Below is a small trained network, with its code and all its weights. Each question gives an input and a class and asks what happens when units are switched off, that is, made to give their printed mean instead of their output.

import numpy as np


def w(rows, s, z=0):
    codes = np.array(rows[::2]) - 128.0
    scale = np.full(codes.shape[1], s)
    scale[-1] = z or s
    return codes * scale


def f(y):
    return np.maximum(y, 0)


def log_softmax(a):
    a = a - a.max(-1, keepdims=True)
    return a - np.log(np.exp(a).sum(-1, keepdims=True))


def net(x, mask):
    res = np.array(x, float).reshape(1, 7) / 4 @ E
    y = f(res @ A[0][:, :-1].T + A[0][:, -1])
    res = res + np.where(mask, y, B[0][:, -1]) @ B[0][:, :-1]
    return log_softmax(res[-1] @ U[:, :-1].T + U[:, -1])


A, B = {}, {}
E = w([
[58,137,178,125,139,161,141,98,113,107,190,212],'x0',
[160,111,136,148,83,132,169,69,147,221,132,127],'x1',
[139,172,148,205,95,146,139,5,70,175,246,187],'x2',
[171,116,102,96,93,108,35,152,2,181,132,90],'x3',
[143,114,118,155,106,67,40,132,72,137,71,100],'x4',
[139,172,71,206,150,183,41,64,99,206,182,159],'x5',
[138,44,152,94,61,77,186,71,43,175,104,97],'x6',
],0.011)
A[0] = w([
[101,142,83,164,215,114,83,247,204,99,69,69,122],'neuron 1',
[172,134,166,185,66,135,164,94,82,172,148,128,132],'neuron 2',
[136,39,130,66,73,64,138,219,29,116,83,89,128],'neuron 3',
[220,140,76,181,59,125,102,58,9,254,128,120,148],'neuron 4',
[166,162,173,78,134,97,150,140,106,101,92,122,71],'neuron 5',
[98,112,153,95,128,123,169,92,110,146,90,166,159],'neuron 6',
[111,84,172,172,86,126,209,112,194,150,97,66,194],'neuron 7',
[98,170,147,173,199,154,177,149,180,48,127,212,214],'neuron 8',
[160,63,189,47,79,94,108,154,58,154,58,70,113],'neuron 9',
[166,63,144,92,188,112,152,243,133,113,59,48,251],'neuron 10',
[106,167,159,170,146,145,97,33,68,164,187,213,207],'neuron 11',
],0.0086,0.0027)
B[0] = w([
[133,202,58,83,200,102,88,187,140,111,144,141,201],'neuron 1',
[165,59,133,181,182,72,77,138,124,203,119,150,187],'neuron 2',
[57,78,99,141,50,143,169,134,108,75,134,71,208],'neuron 3',
[180,158,103,146,2,95,19,176,149,183,157,121,252],'neuron 4',
[104,95,146,154,128,136,115,152,158,57,140,114,152],'neuron 5',
[154,78,196,114,125,151,154,65,132,128,134,105,150],'neuron 6',
[196,89,193,141,175,114,169,99,190,111,104,60,171],'neuron 7',
[91,114,177,168,224,142,128,129,119,137,171,131,185],'neuron 8',
[80,95,94,83,99,121,160,98,144,195,126,17,200],'neuron 9',
[67,155,65,25,133,109,118,139,107,69,66,72,211],'neuron 10',
[162,168,198,189,89,176,118,96,17,151,240,138,224],'neuron 11',
],0.0091,0.027)
U = w([
[140,204,95,70,172,107,99,171,173,90,84,129,210],'0',
[201,140,136,145,7,113,100,107,90,217,147,137,182],'1',
[100,86,108,64,47,105,145,136,127,134,76,66,8],'2',
[164,112,171,150,153,117,216,94,223,146,120,137,197],'3',
[118,149,176,149,132,138,151,104,71,126,188,211,81],'4',
],0.012,0.0013)

Each question gives the input, the list of numbers given to net, and the class t.
The units are the neurons (one row each of A and B). Each row of codes is followed by its name. A weight is (code - 128) times the scale printed after its matrix; where a second scale follows, it is the last column's (A, B and U).
mask holds one flag per neuron, in row order. A switched-off neuron (its flag False) gives its mean, the last column of its row in B, instead of its output. The means were averaged over made-up inputs and are rounded, as every weight is.
A unit's drop is (log p(t) with every unit on - log p(t) with that unit switched off) / (log p(t) with every unit on - log p(t) with every unit switched off).
The circuit of an input: a set's keep is (log p(t) with only the set's units on - log p(t) with every unit switched off) / (log p(t) with every unit on - log p(t) with every unit switched off). Starting from all 11 units, units are removed one at a time, each time the one whose removal leaves the highest keep (on an exact tie, the one counted first), for as long as the keep stays at least 0.8.
circuit, biggest first: the units of the circuit, biggest drop first
top k neurons: the k neurons with the biggest drops, biggest first
drop when u is switched off: that unit's drop, to one decimal
input [0,0,4,0,1,0,-6], class 4: circuit, biggest first -> (neuron 4)
input [7,7,-8,0,-6,0,2], class 3: circuit, biggest first -> (neuron 4; neuron 7)
input [-3,-8,-4,6,8,6,-2], class 2: top 2 neurons -> (neuron 3; neuron 9)
input [-3,5,-2,-6,8,-2,-1], class 0: top 2 neurons -> (neuron 1; neuron 3)
input [-2,4,-3,-1,4,3,1], class 2: top 2 neurons -> (neuron 11; neuron 2)
input [-5,7,-4,-8,3,6,1], class 3: top 2 neurons -> (neuron 7; neuron 10)
input [3,-8,0,7,3,0,-3], class 0: top 2 neurons -> (neuron 1; neuron 4)
input [1,3,6,-3,-5,-6,-7], class 4: top 2 neurons -> (neuron 9; neuron 8)
input [6,6,-2,-1,6,0,-3], class 4: top 2 neurons -> (neuron 4; neuron 9)
input [4,-4,-4,-7,-7,-7,3], class 3: top 2 neurons -> (neuron 7; neuron 8)
input [-3,1,-8,-3,5,-3,-5], class 0: drop when neuron 1 is switched off -> 1.4
input [6,-4,-8,7,-4,8,4], class 2: drop when neuron 11 is switched off -> 0.1
input [-7,3,4,-3,-5,-8,-1], class 3: drop when neuron 10 is switched off -> 0.0
input [-7,-1,-3,-8,-7,4,-1], class 0: circuit, biggest first -> (neuron 1)
input [1,1,1,-4,4,2,-7], class 4: drop when neuron 10 is switched off -> 0.2
